Below is a small trained network, with its code and all its weights. Each question gives an input and a target symbol and asks what happens when units are switched off, that is, made to give their printed mean instead of their output.

import numpy as np


def w(rows, s, z=0):
    codes = np.array(rows[::2]) - 128.0
    scale = np.full(codes.shape[1], s)
    scale[-1] = z or s
    return codes * scale


def f(y):
    return np.maximum(y, 0)


def softmax(a):
    e = np.exp(a - a.max(-1, keepdims=True))
    return e / e.sum(-1, keepdims=True)


def log_softmax(a):
    a = a - a.max(-1, keepdims=True)
    return a - np.log(np.exp(a).sum(-1, keepdims=True))


def net(x, mask):
    ids = ['ΓΩαβεζηλμπτφ'.index(c) for c in x.split()]
    T = len(ids)
    res = E[ids] + P[:T]
    u = 0
    for l in range(2):
        r = res
        for j in range(2):
            rows = slice(4 * j, 4 * j + 4)
            q, k, v = (r @ M[l][rows].T for M in (Q, K, V))
            z = softmax(np.where(np.tri(T) > 0, q @ k.T / 4**0.5, -1e9)) @ v
            o = O[l][rows]
            res = res + np.where(mask[u + j], z, o[:, -1]) @ o[:, :-1]
        u += 2
        y = f(res @ A[l][:, :-1].T + A[l][:, -1])
        res = res + np.where(mask[u : u + 4], y, B[l][:, -1]) @ B[l][:, :-1]
        u += 4
    return log_softmax(res[-1] @ U[:, :-1].T + U[:, -1])


Q, K, V, O, A, B = {}, {}, {}, {}, {}, {}
E = w([
[164,195,101,227,191,90,74],'Γ',
[154,98,149,133,198,79,99],'Ω',
[113,138,202,103,114,153,169],'α',
[147,99,159,120,167,143,84],'β',
[152,194,104,193,210,155,140],'ε',
[47,157,182,112,110,83,120],'ζ',
[170,105,86,147,176,162,174],'η',
[63,72,115,115,127,3,90],'λ',
[96,42,150,109,59,65,160],'μ',
[107,69,55,148,121,84,142],'π',
[62,84,137,46,169,170,137],'τ',
[54,124,46,159,143,129,114],'φ',
],0.02)
P = w([
[179,168,98,60,78,171,112],'0',
[117,113,144,147,100,224,52],'1',
[110,136,99,31,175,99,168],'2',
[65,61,175,194,107,211,112],'3',
[72,110,128,87,195,62,202],'4',
[31,28,202,255,115,204,152],'5',
[62,84,139,141,203,42,210],'6',
],0.0096)
Q[0] = w([
[125,148,140,107,82,189,22],'L0H1',
[25,121,36,180,84,157,99],'L0H1',
[159,114,106,71,218,122,133],'L0H1',
[135,118,70,146,170,90,107],'L0H1',
[230,105,240,215,67,154,73],'L0H2',
[177,202,77,13,3,168,87],'L0H2',
[95,166,145,143,195,97,182],'L0H2',
[220,145,91,55,78,78,127],'L0H2',
],0.018)
K[0] = w([
[106,136,131,100,71,212,7],'L0H1',
[39,85,109,188,191,134,75],'L0H1',
[153,156,57,34,168,98,129],'L0H1',
[121,133,85,148,173,77,129],'L0H1',
[241,180,239,191,208,80,120],'L0H2',
[189,164,112,73,52,140,11],'L0H2',
[82,127,102,100,133,105,174],'L0H2',
[201,160,65,52,66,180,94],'L0H2',
],0.017)
V[0] = w([
[103,160,102,115,81,134,71],'L0H1',
[112,148,141,114,147,134,171],'L0H1',
[124,80,112,171,155,167,81],'L0H1',
[59,92,139,159,183,162,82],'L0H1',
[165,167,253,112,137,102,115],'L0H2',
[215,62,134,161,133,131,220],'L0H2',
[150,108,166,132,82,60,101],'L0H2',
[44,134,149,106,95,135,166],'L0H2',
],0.011)
O[0] = w([
[126,95,140,139,118,83,189,104],'L0H1',
[144,147,80,150,142,135,83,115],'L0H1',
[170,61,204,80,123,130,157,196],'L0H1',
[213,89,211,105,131,119,148,249],'L0H1',
[204,87,189,98,113,163,28,2],'L0H2',
[51,162,31,112,135,161,2,82],'L0H2',
[150,92,86,85,58,68,69,114],'L0H2',
[148,182,170,35,123,76,196,146],'L0H2',
],0.0075,0.0071)
A[0] = w([
[157,219,56,88,85,56,171,46],'L0N1',
[90,188,135,81,243,53,92,145],'L0N2',
[151,231,41,2,168,97,80,22],'L0N3',
[214,176,23,171,170,116,137,5],'L0N4',
],0.0098,0.0023)
B[0] = w([
[156,137,158,111,236,198,119,226],'L0N1',
[118,114,92,109,86,207,145,250],'L0N2',
[98,125,193,159,69,2,94,186],'L0N3',
[93,88,117,76,64,122,111,193],'L0N4',
],0.0085,0.011)
Q[1] = w([
[59,91,105,111,250,44,150],'L1H1',
[115,207,105,147,187,82,188],'L1H1',
[160,86,160,128,234,105,34],'L1H1',
[61,114,166,201,188,157,58],'L1H1',
[42,129,153,192,109,49,128],'L1H2',
[95,53,149,159,68,193,109],'L1H2',
[136,112,118,37,76,134,83],'L1H2',
[68,51,117,44,95,221,170],'L1H2',
],0.014)
K[1] = w([
[42,93,94,157,200,1,156],'L1H1',
[186,164,77,163,201,57,162],'L1H1',
[44,145,225,147,227,88,77],'L1H1',
[84,101,149,242,169,173,72],'L1H1',
[129,108,70,187,175,48,143],'L1H2',
[130,50,103,146,123,167,54],'L1H2',
[153,133,126,37,110,97,61],'L1H2',
[66,3,105,44,95,186,171],'L1H2',
],0.013)
V[1] = w([
[149,135,114,129,203,91,117],'L1H1',
[93,129,106,199,180,22,155],'L1H1',
[106,77,77,108,190,52,135],'L1H1',
[151,2,118,70,202,134,113],'L1H1',
[114,220,173,202,145,76,144],'L1H2',
[130,51,97,71,33,204,151],'L1H2',
[168,119,64,231,182,68,124],'L1H2',
[148,91,88,144,132,136,128],'L1H2',
],0.0091)
O[1] = w([
[140,91,89,103,130,178,90,143],'L1H1',
[155,99,83,14,54,115,87,200],'L1H1',
[137,55,69,63,155,74,83,201],'L1H1',
[227,116,30,207,192,82,72,244],'L1H1',
[144,64,165,32,84,145,153,102],'L1H2',
[96,144,96,255,194,81,159,148],'L1H2',
[143,147,90,46,7,228,69,107],'L1H2',
[121,161,95,137,102,156,105,131],'L1H2',
],0.0056,0.011)
A[1] = w([
[86,248,27,79,170,117,102,28],'L1N1',
[69,146,35,129,156,222,176,105],'L1N2',
[131,195,118,111,189,159,200,2],'L1N3',
[121,169,23,74,193,77,163,105],'L1N4',
],0.012,0.0043)
B[1] = w([
[127,10,159,120,148,125,194,183],'L1N1',
[137,223,106,125,150,56,133,195],'L1N2',
[73,81,120,91,114,140,68,171],'L1N3',
[138,145,170,145,81,195,104,250],'L1N4',
],0.014,0.025)
U = w([
[202,147,170,120,106,179,117,59],'Γ',
[124,91,31,82,202,128,81,181],'Ω',
[53,141,176,173,114,186,118,2],'α',
[155,142,124,145,182,135,142,120],'β',
[115,207,122,71,170,220,172,198],'ε',
[129,186,190,133,87,91,149,122],'ζ',
[124,183,106,117,160,100,147,225],'η',
[116,104,132,80,84,46,88,89],'λ',
[58,107,116,187,89,70,146,72],'μ',
[91,157,52,156,2,125,126,225],'π',
[141,123,144,60,228,107,127,85],'τ',
[123,84,97,107,121,161,222,136],'φ',
],0.0082,0.0062)

Each question gives the input, a string of symbols that net reads in full, and the target symbol t.
The units are the heads (4 rows each of Q, K, V and O) and the neurons (one row each of A and B). Each row of codes is followed by its name. A weight is (code - 128) times the scale printed after its matrix; where a second scale follows, it is the last column's (O, A, B and U).
mask holds one flag per unit, layer by layer, with each layer's heads first. A switched-off unit (its flag False) gives its mean, the last column of its rows in O or B, instead of its output. The means were averaged over made-up inputs and are rounded, as every weight is.
A unit's drop is (log p(t) with every unit on - log p(t) with that unit switched off) / (log p(t) with every unit on - log p(t) with every unit switched off).
The circuit of an input: a set's keep is (log p(t) with only the set's units on - log p(t) with every unit switched off) / (log p(t) with every unit on - log p(t) with every unit switched off). Starting from all 12 units, units are removed one at a time, each time the one whose removal leaves the highest keep (on an exact tie, the one counted first), for as long as the keep stays at least 0.8.
circuit, biggest first: the units of the circuit, biggest drop first
unit that matters most: the unit with the biggest drop
top k neurons: the k neurons with the biggest drops, biggest first
k most important neurons of layer l: the k neurons of layer l with the biggest drops, biggest first
which heads matter: for each layer, one digit per head in row order, 1 if its drop is at least 0.15 and else 0, layers parted by /
input Γ Ω Ω ε τ ε μ, target α: which heads matter -> 01 / 01
input ε Γ π α ε λ, target λ: unit that matters most -> L0N2
input π μ ζ Γ μ η, target η: which heads matter -> 00 / 00
input Γ λ π Γ μ, target φ: which heads matter -> 11 / 10
input μ π τ, target α: circuit, biggest first -> L1H2, L1N4
input φ φ Ω Γ α ζ Γ, target τ: circuit, biggest first -> L0H2, L1N4, L1H2
input α ζ Ω π, target π: circuit, biggest first -> L0N1, L1N1
input φ π Γ Γ η, target μ: which heads matter -> 11 / 01
input τ Γ λ ζ, target ζ: circuit, biggest first -> L0H2, L1H1
input π η π μ, target μ: which heads matter -> 00 / 11
input λ ε π π Ω, target φ: circuit, biggest first -> L1N1, L0H2, L0H1
input τ Γ λ η π π, target π: circuit, biggest first -> L0H2, L1H1, L1N4
input Γ π Γ Γ φ, target ε: which heads matter -> 01 / 00
input Γ λ τ, target α: circuit, biggest first -> L1N4, L1H2
input τ π φ φ α, target ε: circuit, biggest first -> L0H2, L0H1, L0N1
input λ π Γ Γ, target Γ: top 2 neurons -> L0N2, L1N2
input Ω π Γ, target φ: most important neuron of layer 0 -> L0N4
input Γ μ Γ, target λ: top 2 neurons -> L0N3, L1N4
input π π λ, target φ: top 2 neurons -> L1N1, L0N2
input μ Ω β, target λ: circuit, biggest first -> L0N3, L0H2
input π τ Γ μ τ π η, target α: 2 most important neurons of layer 1 -> L1N4, L1N3
input Γ μ Γ φ Γ, target ε: 2 most important neurons of layer 1 -> L1N4, L1N2
input ε η Γ, target μ: most important neuron of layer 1 -> L1N1
